Each row is followed by its group and then its class within the group.
[-10  -7  11 -32  -9  -5   2 -13 -29 -12  -9  -7  33 -10   1   4   5  20
   7  24  44   0   0   1  -3  24  -9  -5   6  32  -2]
G.(19)
[ -8  -4 -14 -37  -8  19 -23  -6 -42   0  -6   7 -13  22  10  11 -44  76
   3   1 -53  24   5   5 -16  27   9 -29   2  -6 -20]
Z.(34)
[  7  13 -14 -49  -5   1  20 -25 -62 -11 -24 -13 -14  -4   5   4 -21  29
   0 -20  18  39  -2   1  -8 -20 -40 -27  16  13   2]
X.(24)
[  0  -6  -8 -16  -1   7  -8 -11 -12   9  -7  -1  -2   4   2   5  -5  25
  -3  -1  15   3  -3  -2 -11   3 -11 -17   7  15  -3]
X.(44)
[  5  10  -7 -39  -4 -10  15  -6 -60 -21 -15 -11   0   2   7   4 -10  13
   3  -3  19  12  -5   5  -8  -3 -21  -9   6  16   5]
X.(44)
[  1  -4 -23 -10  -8  15 -11 -13   4   9  -6   2 -16  16  -1   7 -10  41
   2 -13 -15  22  -3   4 -19   7  -2 -22   5  12 -13]
Z.(35)
[ -2  -4   9 -39 -14   4   0 -25 -34  -6 -12 -12  35 -12   2   7   0  16
   7  15  22  34   4  -3   1   7 -17  -4   3  12  -3]
G.(23)
[ -1  -1 -17  -6 -14  15 -15  -3   6   7  -7   2 -22  17   2   2  -8  32
   5 -11 -11  10  -6   5 -26  10   5 -18   2   8 -13]
Z.(35)
[  3  47  -4 -48   8 -29  44  -2  47 -77  -3  -2  19   4  -7 -15  -1 -15
  27 -27 -38  22  16  14  -8  -6   7  31  -2  15  26]
G.(19)
[ -1  -6  24 -39  -6   6   8 -20  -4   1 -21   2   8 -14   5   9  -4  14
  10  20  40   4   7  -8 -12  10 -21  -6   1  23  -2]
G.(25)
[ -1   2 -19 -61   0   2   1  -9 -45 -13 -14  12   1  13   7  17 -23  61
   4  -1 -10   1   0   1 -28  22  -9 -15  10  23  -5]
Z.(34)
[ -3  -1  43 -43  -7  36  17 -19  30  -9 -22  11 -15 -18  19  10 -41  43
  16  16  38  15   9  -8 -10  22 -22 -20  -4  26   3]
G.(19)
[  4   4  25 -17  -3  43  18 -34  -4  -2 -22 -10  -8 -16  32  -1 -26  13
  -2  -7  58  18   1   3   3 -13 -38 -33   7  18   1]
X.(24)
[ -6  -3  40 -52  -8  17  11 -15 -18  -7 -17   3  22 -22  10   5 -19   9
  12  37  35   8   7 -12   3  17 -19  -2  -1  15   6]
G.(25)
[  5  -3   6 -35  -5  -1  14 -19 -24  -1 -18  -5  -4 -23   3   6 -11   8
   7   6  40  26  -3  -6  -3  -5 -33 -15   6  27   1]
X.(24)
[ -7   8  30 -63   0 -12  24 -15 -45 -36 -20   3  21 -18  13  11 -18  30
  17  27  34   8  10   1  -1  22 -18   1   3  27   7]
G.(25)
[  2  -9  -8   4   5   4  -2 -10 -41   4  -4   4 -17  -2   5   3 -18  22
  -8  -5  30   9  -4   7   1   0 -19 -23   6  11 -10]
X.(44)
[ -5   5  13 -45  -7   2  14 -13   0 -24 -17  -8  20  -4   7   3   2  13
  15  17  29   0   3  -2  -2  13 -10  -1   3  30   8]
G.(23)
[  2   2  18 -33  -8  77  -4  -9  72   9 -13  28 -59  14  14   7 -86  34
  11 -26 -53  39   5  -2 -27  16  -2 -38 -11 -13 -18]
Z.(35)
[ -2   6   1 -73  -7 -30   9  -6 -56 -21 -18   0  27  -4   3  16   2  26
  18  25   9 -11   5  -5 -11  22 -10   8   5  31   5]
G.(19)
[  4   1   6  -6  -9  17   0 -25 -15   4 -19 -12 -17 -15   3   4 -11  23
   5 -10  23  49   1  10  -1 -12 -26 -22   3   7 -15]
X.(24)
[  8   8 -18 -46 -10  -9  11 -18 -80 -17 -20 -20   6  -1   1  10  -6  22
   2 -11  35  28  -7   6 -10 -16 -36 -21  11  18   0]
X.(24)
[ -4  -9  16   2  -4  -2  -3  -7 -22   6  -5   2   4 -15   7  13  -3  16
   3  30  40  -3   0   2  -2  15  -2  -6  -1  18 -10]
G.(19)
[  5  -5   1 -13  -6 -21  -7  -6 -33   3 -10  -1  -6 -13   2  10   7  23
  15  10  14  38   4   8  -6   7 -11   0  -1  12 -19]
G.(19)
[  6  -3   2 -45 -14  22   6 -36 -18   9 -18  -7   5  -1   1   7 -11  -1
   5   2  33  16  -8 -15 -15  -4 -29 -18   2  13   1]
X.(24)
[  0   2 -17 -36  -3   6  -4   6  24   4  -6  12 -38  18   3   8 -12  38
   6  -3 -41 -10  -1  -2 -26  14   9 -15   2   9  -1]
Z.(27)
[-10  -1  22 -52  -9  18   0 -22 -34 -12 -25 -14  31  -8   8  13  -5  47
   5  25  31 -15   4   3 -13  22 -11 -16   7  26  -3]
G.(25)
[ -5   5  21 -48 -14   0  14  -7 -47 -27 -12  -9  30  -7  10   7 -11  -8
  18  24  33  20   2   0   2  13 -12   7  -4  12   6]
G.(25)
[ -2 -29  -3  -6  -5  28 -33   5  44  59  -4  12 -24   6  -6  13   7  22
 -10  11 -45 -36  -4 -29 -22   2  11 -15  -3 -18  -5]
Z.(27)
[ -1 -25  18   0 -13  34 -10 -32 -44  28 -24 -14 -15 -19  10  12 -17  35
  -3  12  77  36  -8   2   5   1 -39 -41   8  27 -24]
X.(24)
[ -7  -5 -23 -38 -12  15 -12  -7  10  -4  -6   2 -14  28   3   6 -32  64
   9  -8 -45  29   1   5 -17  28  11 -23   0  20 -13]
Z.(34)
[ -6   1  26 -49  -9  10   3 -22 -33 -17 -15  -3  37 -19   9  15  -2  30
  11  29  45   9  10  -2 -15  23  -6   0  -1  18  -7]
G.(25)
[ -1  11  14 -43   1  -8  27   0  -3 -33  -7   2  -1  -3   7   0 -23  -6
  15   0   5  21   2   2   9   2 -11   5   0  16  14]
G.(19)
[ -5  -3  29 -68  -8  27   6 -26   3  -5 -24  -6  27 -12   5  13 -13  23
  11  22  23  -5   6 -17 -16  17 -17  -8   0  18   6]
G.(23)
[  0   7 -25 -58  -7  12   1   1  28  -7 -10  10 -23  31  -1   6 -29  35
   9 -20 -68   4   1  -5 -33  11   9 -11   1   2   8]
Z.(27)
[  2   3 -34 -35 -10   1 -27  -6 -27   6  -7   1  -5  22  -2   9  -7  52
   6 -13 -51  25   2   4 -32  14   8 -15   0  -9 -19]
Z.(34)
[  5   3 -27 -29 -10 -21  -1   8 -70   1 -16  -6 -36  12   7  16 -11  36
   3  -7  -4   3 -12   7 -17  -1 -12 -17  10  13  -2]
Z.(35)
[ -5  -7  40 -46  -3  19   8 -22 -20 -12 -17   5  35 -22  12  13 -17  23
   9  32  50   2   8  -7   1  26 -20 -10   2  25  -2]
G.(25)

Each row is followed by its group and then its class within the group.
[-78  -4   4  -4   6 -18  -9  12   1   5  34  36   1   4  16   1  -8  -1
   2  -7 -12 -27   0 -26   4  -3   5 -37   9  -1  -3]
Q639.Q857
[ -4  22   8 -62  -1  25  -8  16 -15  -7 -38  17   4 -30 -28  48  17  -3
  26 -13  -5  25 -10 -46 -10  36   6 -36  33 -12  20]
Q131.Q266
[  6 -24  -2  15  -7 -17   1  11   4  17  53  18 -17  26   5 -14 -30  15
   7  29  -6 -66 -19   0 -52  19   1  18 -29  21  24]
Q639.Q17
[ 13  18  -4 -23 -23   2 -17   9  -3  15  10   1  -9  -6  19   3  10  18
 -23  11  -6 -24 -21   3 -17  17   3   6 -13  24 -19]
Q131.Q266
[ -6  -2  -6  31  14 -33 -14 -15 -12   8   5  10   7 -61  -6   3  14  -2
 -21 -62 -10  13  25  13   1  32 -14 -14  43  11 -28]
Q43.Q766
